Here is a tiny trained network, its code and every weight. The questions are about switching its units off for an input and a class, where a switched-off unit gives its printed mean instead of its output.

import numpy as np


def w(rows, s, z=0):
    codes = np.array(rows[::2]) - 128.0
    scale = np.full(codes.shape[1], s)
    scale[-1] = z or s
    return codes * scale


def norm(h):
    return h / np.sqrt((h * h).mean(-1, keepdims=True) + 1e-5)


def f(y):
    return np.maximum(y, 0)


def log_softmax(a):
    a = a - a.max(-1, keepdims=True)
    return a - np.log(np.exp(a).sum(-1, keepdims=True))


def net(x, mask):
    res = np.array(x, float).reshape(1, 2) / 4 @ E
    u = 0
    for l in range(4):
        y = f(norm(res) @ A[l][:, :-1].T + A[l][:, -1])
        res = res + np.where(mask[u : u + 3], y, B[l][:, -1]) @ B[l][:, :-1]
        u += 3
    return log_softmax(norm(res)[-1] @ U[:, :-1].T + U[:, -1])


A, B = {}, {}
E = w([
[168,132,173,137,106,164,176,171,135,90],'x0',
[150,134,100,68,91,169,60,124,52,2],'x1',
],0.011)
A[0] = w([
[215,105,205,243,163,119,154,86,99,208,141],'L0N1',
[97,95,67,105,55,88,63,111,208,175,199],'L0N2',
[174,221,253,60,80,54,97,182,221,166,252],'L0N3',
],0.0045,0.0018)
B[0] = w([
[76,84,118,137,162,189,161,142,82,108,254],'L0N1',
[115,114,140,77,126,178,128,118,141,59,223],'L0N2',
[162,182,2,136,122,158,53,165,82,53,221],'L0N3',
],0.0094,0.0046)
A[1] = w([
[92,117,90,109,159,1,50,20,121,189,188],'L1N1',
[183,83,228,164,153,177,193,184,125,101,4],'L1N2',
[58,135,134,169,125,156,95,116,67,54,74],'L1N3',
],0.0066,0.00034)
B[1] = w([
[247,251,101,65,50,78,125,110,130,2,225],'L1N1',
[151,223,99,8,62,59,32,18,175,84,199],'L1N2',
[129,46,210,62,84,39,225,79,154,208,254],'L1N3',
],0.0079,0.0064)
A[2] = w([
[155,9,223,98,144,177,2,102,12,61,160],'L2N1',
[108,135,158,134,139,104,112,130,143,122,2],'L2N2',
[117,91,124,92,119,83,159,47,89,169,59],'L2N3',
],0.0072,0.00095)
B[2] = w([
[77,134,58,215,236,127,136,150,146,213,254],'L2N1',
[52,119,114,165,254,148,164,207,80,193,128],'L2N2',
[153,161,173,193,61,186,146,161,171,138,226],'L2N3',
],0.0097,0.0065)
A[3] = w([
[104,25,138,149,138,119,115,188,194,185,2],'L3N1',
[32,135,86,131,238,133,151,146,170,191,60],'L3N2',
[124,102,255,152,100,122,177,175,158,148,173],'L3N3',
],0.0071,0.00071)
B[3] = w([
[167,249,124,1,88,140,137,60,133,37,180],'L3N1',
[29,80,78,190,170,172,133,171,4,112,254],'L3N2',
[187,61,211,249,148,72,104,197,204,142,182],'L3N3',
],0.0093,0.0072)
U = w([
[200,219,78,67,27,101,131,62,141,60,185],'0',
[49,107,40,227,210,191,160,204,28,128,167],'1',
[192,74,247,252,64,111,165,212,212,148,124],'2',
[77,114,235,85,150,168,72,128,124,185,27],'3',
[101,74,220,80,137,150,60,143,108,210,6],'4',
[94,58,207,65,151,122,117,147,118,191,25],'5',
[117,32,228,46,191,151,85,110,118,221,2],'6',
],0.011,0.0075)

Each question gives the input, the list of numbers given to net, and the class t.
The units are the neurons (one row each of A and B). Each row of codes is followed by its name. A weight is (code - 128) times the scale printed after its matrix; where a second scale follows, it is the last column's (A, B and U).
mask holds one flag per neuron, layer by layer. A switched-off neuron (its flag False) gives its mean, the last column of its row in B, instead of its output. The means were averaged over made-up inputs and are rounded, as every weight is.
A unit's drop is (log p(t) with every unit on - log p(t) with that unit switched off) / (log p(t) with every unit on - log p(t) with every unit switched off).
most important unit: the unit with the biggest drop
k most important neurons: the k neurons with the biggest drops, biggest first
drop of u: that unit's drop, to one decimal
input [-1,0], class 2: most important unit => L2N3
input [6,-8], class 1: 4 most important neurons => L1N3; L1N1; L0N3; L2N3
input [1,-2], class 2: 3 most important neurons => L1N3; L2N1; L3N3
input [2,4], class 1: 3 most important neurons => L2N1; L1N1; L3N2
input [1,-3], class 2: 4 most important neurons => L0N1; L2N1; L1N3; L3N3
input [3,-2], class 2: 2 most important neurons => L2N1; L1N3
input [-5,7], class 1: 2 most important neurons => L2N1; L1N2
input [-1,2], class 2: 2 most important neurons => L1N3; L3N3
input [3,1], class 2: 2 most important neurons => L1N1; L1N3
input [4,-1], class 0: 3 most important neurons => L2N1; L3N2; L2N3
input [0,-1], class 2: 2 most important neurons => L1N3; L2N3
input [-4,0], class 0: drop of L1N1 => 2.6
input [-7,-2], class 0: drop of L1N1 => 0.5
input [-2,-1], class 2: most important unit => L3N3
input [2,1], class 2: drop of L1N1 => 0.3
